Below are the code and all the weights of a small trained network. Each question names an input and a target symbol and asks about switching units off, where a switched-off unit gives its printed mean instead of its output.

import numpy as np


def w(rows, s, z=0):
    codes = np.array(rows[::2]) - 128.0
    scale = np.full(codes.shape[1], s)
    scale[-1] = z or s
    return codes * scale


def f(y):
    return y / 2 * (1 + np.tanh(0.7978845608 * (y + 0.044715 * y**3)))


def softmax(a):
    e = np.exp(a - a.max(-1, keepdims=True))
    return e / e.sum(-1, keepdims=True)


def log_softmax(a):
    a = a - a.max(-1, keepdims=True)
    return a - np.log(np.exp(a).sum(-1, keepdims=True))


def net(x, mask):
    ids = ['αβγδεζλξπστφψω'.index(c) for c in x.split()]
    T = len(ids)
    res = E[ids] + P[:T]
    r = res
    for j in range(2):
        rows = slice(4 * j, 4 * j + 4)
        q, k, v = (r @ M[0][rows].T for M in (Q, K, V))
        z = softmax(np.where(np.tri(T) > 0, q @ k.T / 4**0.5, -1e9)) @ v
        o = O[0][rows]
        res = res + np.where(mask[j], z, o[:, -1]) @ o[:, :-1]
    y = f(res @ A[0][:, :-1].T + A[0][:, -1])
    res = res + np.where(mask[2:26], y, B[0][:, -1]) @ B[0][:, :-1]
    return log_softmax(res[-1] @ U[:, :-1].T + U[:, -1])


Q, K, V, O, A, B = {}, {}, {}, {}, {}, {}
E = w([
[111,151,187,152,167,202],'α',
[137,39,136,153,133,211],'β',
[167,89,196,101,118,98],'γ',
[88,147,95,113,136,148],'δ',
[169,77,110,79,134,93],'ε',
[150,155,216,128,150,116],'ζ',
[120,143,185,113,139,94],'λ',
[144,6,202,132,99,185],'ξ',
[47,140,177,112,144,98],'π',
[94,88,170,110,142,64],'σ',
[112,73,52,72,188,120],'τ',
[215,115,142,139,134,123],'φ',
[72,142,101,69,164,66],'ψ',
[154,99,145,44,113,197],'ω',
],0.022)
P = w([
[172,147,177,44,213,186],'0',
[105,178,143,105,79,112],'1',
[178,130,104,191,249,164],'2',
[102,153,138,129,65,119],'3',
[88,38,83,245,242,95],'4',
[116,132,144,145,54,125],'5',
],0.011)
Q[0] = w([
[143,57,6,42,165,181],'h1',
[119,78,192,68,100,201],'h1',
[66,176,155,132,188,181],'h1',
[143,171,136,47,189,36],'h1',
[166,168,94,131,173,88],'h2',
[71,129,131,63,162,204],'h2',
[207,128,154,126,151,118],'h2',
[149,119,79,191,156,142],'h2',
],0.013)
K[0] = w([
[155,152,8,68,124,162],'h1',
[141,132,181,91,102,172],'h1',
[39,254,140,127,114,170],'h1',
[112,163,114,27,173,2],'h1',
[131,156,120,56,141,122],'h2',
[120,117,114,178,140,99],'h2',
[148,155,179,63,82,114],'h2',
[160,103,150,94,191,159],'h2',
],0.014)
V[0] = w([
[205,179,141,119,78,144],'h1',
[171,142,28,254,113,104],'h1',
[193,126,56,175,1,168],'h1',
[131,128,170,114,176,135],'h1',
[125,147,74,182,109,132],'h2',
[105,169,139,144,82,155],'h2',
[62,86,132,134,123,84],'h2',
[133,142,146,186,196,140],'h2',
],0.0081)
O[0] = w([
[85,173,99,180,84,143,94],'h1',
[183,103,168,60,122,171,2],'h1',
[110,131,53,110,110,101,21],'h1',
[151,149,117,179,174,105,174],'h1',
[87,254,83,117,161,102,75],'h2',
[76,152,137,155,111,170,99],'h2',
[84,141,136,128,143,111,121],'h2',
[115,141,169,174,168,123,163],'h2',
],0.0071,0.008)
A[0] = w([
[104,134,2,111,128,159,174],'n1',
[123,160,177,99,49,108,51],'n2',
[196,96,125,129,143,85,98],'n3',
[119,117,131,69,129,143,135],'n4',
[108,111,50,94,94,68,101],'n5',
[142,105,106,154,163,217,173],'n6',
[165,143,104,156,43,114,153],'n7',
[104,160,58,79,155,99,126],'n8',
[130,148,138,197,133,154,21],'n9',
[118,191,114,138,154,147,80],'n10',
[171,181,162,100,32,43,136],'n11',
[140,160,112,130,184,140,254],'n12',
[134,110,82,155,155,143,83],'n13',
[148,90,90,141,70,170,105],'n14',
[77,162,50,129,110,107,175],'n15',
[140,133,166,150,115,129,120],'n16',
[129,93,128,96,163,101,203],'n17',
[86,117,195,167,183,152,219],'n18',
[104,226,168,99,107,121,88],'n19',
[126,103,146,115,121,102,106],'n20',
[77,98,145,89,36,61,109],'n21',
[118,134,131,118,107,116,62],'n22',
[105,167,147,95,120,163,199],'n23',
[128,138,54,90,65,182,47],'n24',
],0.014,0.005)
B[0] = w([
[75,132,121,208,126,70,160],'n1',
[93,99,148,164,224,86,134],'n2',
[60,193,96,134,148,162,156],'n3',
[139,153,142,180,130,126,134],'n4',
[227,82,165,128,34,201,141],'n5',
[142,180,132,100,124,86,194],'n6',
[104,123,162,165,105,248,137],'n7',
[65,71,189,203,160,117,149],'n8',
[70,65,167,119,91,100,145],'n9',
[114,57,75,165,125,109,143],'n10',
[131,216,254,196,139,84,142],'n11',
[147,73,127,125,96,141,186],'n12',
[81,139,164,140,130,68,140],'n13',
[120,119,93,141,206,89,141],'n14',
[102,110,178,49,139,186,158],'n15',
[115,100,93,88,137,135,144],'n16',
[191,135,135,130,50,154,175],'n17',
[166,174,62,105,118,132,252],'n18',
[174,91,144,90,223,172,150],'n19',
[125,167,117,129,144,102,137],'n20',
[48,125,104,35,57,106,157],'n21',
[81,120,147,120,150,120,123],'n22',
[206,156,144,106,158,124,151],'n23',
[86,199,72,168,112,127,137],'n24',
],0.0087,0.017)
U = w([
[236,149,92,78,94,211,248],'α',
[111,106,48,247,144,22,173],'β',
[127,144,174,157,71,98,81],'γ',
[81,56,158,129,209,219,172],'δ',
[157,140,154,134,3,155,75],'ε',
[149,114,192,170,150,118,78],'ζ',
[125,156,171,135,138,95,58],'λ',
[112,63,82,77,54,127,93],'ξ',
[85,175,96,49,158,118,3],'π',
[114,178,114,97,45,69,39],'σ',
[172,34,173,185,65,136,124],'τ',
[145,161,167,216,81,176,89],'φ',
[152,84,213,61,91,144,86],'ψ',
[56,236,60,131,47,205,62],'ω',
],0.0068,0.0053)

Each question gives the input, a string of symbols that net reads in full, and the target symbol t.
The units are the heads (4 rows each of Q, K, V and O) and the neurons (one row each of A and B). Each row of codes is followed by its name. A weight is (code - 128) times the scale printed after its matrix; where a second scale follows, it is the last column's (O, A, B and U).
mask holds one flag per unit, heads first, then neurons. A switched-off unit (its flag False) gives its mean, the last column of its rows in O or B, instead of its output. The means were averaged over made-up inputs and are rounded, as every weight is.
A unit's drop is (log p(t) with every unit on - log p(t) with that unit switched off) / (log p(t) with every unit on - log p(t) with every unit switched off).
The circuit of an input: a set's keep is (log p(t) with only the set's units on - log p(t) with every unit switched off) / (log p(t) with every unit on - log p(t) with every unit switched off). Starting from the 12 units with the biggest drops (on a tie, the unit counted first), units are removed one at a time, each time the one whose removal leaves the highest keep (on an exact tie, the one counted first), for as long as the keep stays at least 0.8.
circuit, biggest first: the units of the circuit, biggest drop first
k most important neurons: the k neurons with the biggest drops, biggest first
which heads matter: for each layer, one digit per head in row order, 1 if its drop is at least 0.15 and else 0, layers parted by /
drop when u is switched off: that unit's drop, to one decimal
input δ ψ ω σ β, target α: 3 most important neurons -> (n18; n17; n1)
input δ α δ, target β: which heads matter -> 01
input δ ψ δ δ β, target α: which heads matter -> 10
input ω ω ψ ω σ, target α: circuit, biggest first -> (h1; n17; n18)
input τ ξ δ δ π α, target α: circuit, biggest first -> (n18; n1)
input δ ζ ω ω, target ω: circuit, biggest first -> (h1; n24)
input ω δ δ δ α, target α: which heads matter -> 10
input ζ ε δ ψ ξ ξ, target ξ: circuit, biggest first -> (n21; h1)
input δ ω δ δ ξ σ, target σ: circuit, biggest first -> (n21; n11; h2)
input α ξ α, target β: circuit, biggest first -> (h1; n10; n9; n18)
input α λ α φ, target φ: circuit, biggest first -> (n7; n11; h1)
input ε β ξ, target α: circuit, biggest first -> (n18)
input δ λ δ λ τ, target α: circuit, biggest first -> (h1; n17)
input ω ω δ α φ, target α: 2 most important neurons -> (n17; n1)
input ε δ δ, target β: 2 most important neurons -> (n1; n15)
input α β ε δ, target δ: 2 most important neurons -> (n15; n18)
input δ ω α δ ξ τ, target τ: 2 most important neurons -> (n5; n18)
input ω ε δ ε ω, target β: most important neuron -> (n1)
input φ δ π δ δ ω, target ω: 2 most important neurons -> (n24; n21)
input π ω σ δ δ φ, target φ: 2 most important neurons -> (n11; n7)
input φ δ φ ε ω π, target π: most important neuron -> (n21)
input ω δ δ ω ξ, target α: drop when n17 is switched off -> 0.2
input α τ ξ ω δ, target α: drop when n9 is switched off -> 0.1
input α λ ψ α δ, target α: drop when n13 is switched off -> -0.1
input ω δ δ β, target β: drop when n1 is switched off -> 0.1
